Below is a small trained network, with its code and all its weights. Each question gives an input and a class and asks what happens when units are switched off, that is, made to give their printed mean instead of their output.

import numpy as np


def w(rows, s, z=0):
    codes = np.array(rows[::2]) - 128.0
    scale = np.full(codes.shape[1], s)
    scale[-1] = z or s
    return codes * scale


def f(y):
    return y / 2 * (1 + np.tanh(0.7978845608 * (y + 0.044715 * y**3)))


def log_softmax(a):
    a = a - a.max(-1, keepdims=True)
    return a - np.log(np.exp(a).sum(-1, keepdims=True))


def net(x, mask):
    res = np.array(x, float).reshape(1, 8) / 4 @ E
    y = f(res @ A[0][:, :-1].T + A[0][:, -1])
    res = res + np.where(mask, y, B[0][:, -1]) @ B[0][:, :-1]
    return log_softmax(res[-1] @ U[:, :-1].T + U[:, -1])


A, B = {}, {}
E = w([
[212,143,73,101,166,144,186,158,125,99,164],'x0',
[104,47,120,121,46,120,96,165,57,115,90],'x1',
[133,109,167,187,80,254,127,143,152,169,186],'x2',
[164,149,163,62,114,100,247,166,102,99,184],'x3',
[161,93,115,28,43,142,100,89,238,148,118],'x4',
[119,211,20,122,43,204,208,124,26,101,130],'x5',
[189,172,34,94,140,187,143,142,243,202,93],'x6',
[137,146,109,134,184,108,147,8,84,154,243],'x7',
],0.0087)
A[0] = w([
[125,131,209,186,171,105,156,116,42,76,227,181],'N1',
[138,138,68,89,168,66,196,54,98,126,198,114],'N2',
[71,179,131,60,90,117,165,31,156,137,153,141],'N3',
[119,84,174,97,80,74,139,219,54,51,80,115],'N4',
[107,177,217,157,245,65,128,131,207,81,113,128],'N5',
[99,108,93,161,169,114,36,77,82,96,110,251],'N6',
[149,145,60,111,48,181,108,139,166,156,89,254],'N7',
[178,95,120,97,140,126,129,115,205,153,154,199],'N8',
],0.012,0.003)
B[0] = w([
[69,125,147,122,141,178,193,99,95,135,250,249],'N1',
[209,195,99,64,130,83,129,76,90,203,133,214],'N2',
[148,188,191,171,57,143,124,114,132,159,122,178],'N3',
[149,82,122,123,53,42,142,228,91,82,132,229],'N4',
[95,143,191,201,219,105,103,222,146,178,119,243],'N5',
[94,125,130,148,170,92,36,66,73,118,73,205],'N6',
[63,166,83,124,117,187,150,97,188,95,67,202],'N7',
[205,62,78,94,130,134,90,124,173,131,144,186],'N8',
],0.013,0.02)
U = w([
[80,112,164,145,165,181,169,104,69,119,227,219],'0',
[169,203,169,107,114,114,125,110,116,190,130,7],'1',
[105,99,168,124,81,61,157,216,63,69,107,239],'2',
[157,49,174,108,158,174,61,155,223,161,147,113],'3',
[184,114,84,86,254,105,119,142,124,144,160,70],'4',
[97,162,102,115,143,189,155,169,179,100,75,190],'5',
[83,98,130,187,141,129,32,67,95,110,76,134],'6',
[103,143,192,184,246,92,118,190,108,149,139,71],'7',
],0.0096,0.002)

Each question gives the input, the list of numbers given to net, and the class t.
The units are the neurons (one row each of A and B). Each row of codes is followed by its name. A weight is (code - 128) times the scale printed after its matrix; where a second scale follows, it is the last column's (A, B and U).
mask holds one flag per neuron, in row order. A switched-off neuron (its flag False) gives its mean, the last column of its row in B, instead of its output. The means were averaged over made-up inputs and are rounded, as every weight is.
A unit's drop is (log p(t) with every unit on - log p(t) with that unit switched off) / (log p(t) with every unit on - log p(t) with every unit switched off).
The circuit of an input: a set's keep is (log p(t) with only the set's units on - log p(t) with every unit switched off) / (log p(t) with every unit on - log p(t) with every unit switched off). Starting from all 8 units, units are removed one at a time, each time the one whose removal leaves the highest keep (on an exact tie, the one counted first), for as long as the keep stays at least 0.8.
circuit, biggest first: the units of the circuit, biggest drop first
unit that matters most: the unit with the biggest drop
top k neurons: the k neurons with the biggest drops, biggest first
drop when u is switched off: that unit's drop, to one decimal
input [7,1,2,-8,-1,-5,3,3], class 3: unit that matters most	N8
input [7,-4,8,3,6,0,-4,-7], class 5: top 2 neurons	[N7, N5]
input [7,1,-1,-5,-6,6,-1,-2], class 2: circuit, biggest first	[N5, N1]
input [-4,-7,-7,-6,-4,3,7,-3], class 6: circuit, biggest first	[N1, N6]
input [0,5,-8,-2,8,-4,5,8], class 1: top 2 neurons	[N3, N2]
input [4,-1,-2,1,3,-4,0,-3], class 3: circuit, biggest first	[N8, N2]
input [-7,7,-6,-6,-4,0,-6,2], class 2: top 3 neurons	[N4, N7, N1]
input [0,-8,5,-4,-2,-2,3,-7], class 3: circuit, biggest first	[N8, N6]
input [7,-7,-5,-8,-4,8,4,1], class 1: circuit, biggest first	[N2, N8]
input [-7,2,6,3,-6,1,-8,-3], class 0: top 2 neurons	[N1, N5]
input [-3,-6,-5,2,7,-1,-7,1], class 1: top 4 neurons	[N3, N2, N6, N4]
input [-8,1,-1,4,2,8,-3,3], class 1: drop when N3 is switched off	0.7
input [6,-2,6,2,4,2,2,-7], class 5: drop when N7 is switched off	0.9
input [0,7,2,-3,8,3,-3,7], class 6: circuit, biggest first	[N1]
input [-3,6,-4,2,3,8,3,3], class 1: drop when N3 is switched off	0.9
input [-8,-3,8,-8,2,-7,-1,5], class 6: top 2 neurons	[N6, N1]
